Below are the code and all the weights of a small trained network. Each question names an input and a class and asks about switching units off, where a switched-off unit gives its printed mean instead of its output.

import numpy as np


def w(rows, s, z=0):
    codes = np.array(rows[::2]) - 128.0
    scale = np.full(codes.shape[1], s)
    scale[-1] = z or s
    return codes * scale


def f(y):
    return y / 2 * (1 + np.tanh(0.7978845608 * (y + 0.044715 * y**3)))


def log_softmax(a):
    a = a - a.max(-1, keepdims=True)
    return a - np.log(np.exp(a).sum(-1, keepdims=True))


def net(x, mask):
    res = np.array(x, float).reshape(1, 4) / 4 @ E
    y = f(res @ A[0][:, :-1].T + A[0][:, -1])
    res = res + np.where(mask, y, B[0][:, -1]) @ B[0][:, :-1]
    return log_softmax(res[-1] @ U[:, :-1].T + U[:, -1])


A, B = {}, {}
E = w([
[147,82,143,150,152,109,130,125,118],'x0',
[105,104,241,176,14,166,166,148,102],'x1',
[130,72,31,118,104,246,66,116,13],'x2',
[1,158,201,98,175,81,109,41,53],'x3',
],0.0093)
A[0] = w([
[167,152,47,122,195,106,68,129,182,254],'n1',
[70,95,119,126,133,194,43,2,46,44],'n2',
[132,122,69,103,163,129,85,115,115,119],'n3',
[86,94,210,116,68,123,116,96,102,109],'n4',
[130,147,215,178,61,172,196,157,90,214],'n5',
[88,190,136,111,239,97,115,55,141,172],'n6',
[172,102,90,124,84,180,94,135,64,113],'n7',
],0.0096,0.0065)
B[0] = w([
[148,185,28,107,134,104,228,70,138,250],'n1',
[181,133,45,226,103,154,35,46,232,238],'n2',
[77,134,80,152,165,136,254,154,40,184],'n3',
[124,128,188,89,29,104,104,144,86,197],'n4',
[88,79,137,132,2,113,59,158,159,245],'n5',
[75,204,170,146,170,143,186,92,114,242],'n6',
[239,110,125,80,131,211,152,188,47,221],'n7',
],0.0093,0.012)
U = w([
[202,170,79,163,143,85,175,16,184,254],'0',
[160,87,143,213,59,132,59,167,238,226],'1',
[87,209,211,146,251,120,184,83,61,58],'2',
[44,118,174,85,46,3,136,66,59,34],'3',
[167,134,69,79,185,154,203,162,8,48],'4',
[207,101,157,90,66,180,100,234,27,24],'5',
],0.0079,0.0053)

Each question gives the input, the list of numbers given to net, and the class t.
The units are the neurons (one row each of A and B). Each row of codes is followed by its name. A weight is (code - 128) times the scale printed after its matrix; where a second scale follows, it is the last column's (A, B and U).
mask holds one flag per neuron, in row order. A switched-off neuron (its flag False) gives its mean, the last column of its row in B, instead of its output. The means were averaged over made-up inputs and are rounded, as every weight is.
A unit's drop is (log p(t) with every unit on - log p(t) with that unit switched off) / (log p(t) with every unit on - log p(t) with every unit switched off).
The circuit of an input: a set's keep is (log p(t) with only the set's units on - log p(t) with every unit switched off) / (log p(t) with every unit on - log p(t) with every unit switched off). Starting from all 7 units, units are removed one at a time, each time the one whose removal leaves the highest keep (on an exact tie, the one counted first), for as long as the keep stays at least 0.8.
units of the circuit, in order: the units of the circuit, biggest drop first
most important unit: the unit with the biggest drop
top k neurons: the k neurons with the biggest drops, biggest first
drop when u is switched off: that unit's drop, to one decimal
input [4,-1,-4,2], class 2: most important unit => n2
input [-5,2,4,4], class 1: top 2 neurons => n2; n1
input [-7,-3,-3,4], class 2: top 2 neurons => n2; n6
input [-5,-5,-5,1], class 2: top 3 neurons => n2; n6; n5
input [6,-5,1,-3], class 4: top 2 neurons => n2; n3
input [6,1,1,8], class 1: units of the circuit, in order => n2; n1
input [0,1,-2,-2], class 1: top 3 neurons => n1; n6; n7
input [2,4,1,-5], class 5: top 2 neurons => n2; n7
input [2,-1,0,8], class 2: top 3 neurons => n6; n5; n1
input [2,-6,7,2], class 0: top 2 neurons => n2; n1
input [4,1,2,4], class 1: units of the circuit, in order => n1; n2
input [-6,1,3,-7], class 5: top 3 neurons => n6; n7; n3
input [7,6,7,2], class 1: top 3 neurons => n2; n5; n3
input [-8,4,3,-6], class 5: top 2 neurons => n7; n2
input [-6,-4,-6,3], class 2: units of the circuit, in order => n6
input [7,-2,2,-2], class 4: top 2 neurons => n2; n5
input [5,-2,-6,7], class 2: drop when n6 is switched off => 0.2
input [7,-8,-1,4], class 2: drop when n3 is switched off => 0.1
input [-5,4,2,-2], class 5: drop when n3 is switched off => -0.1
input [-2,3,-8,3], class 3: most important unit => n2
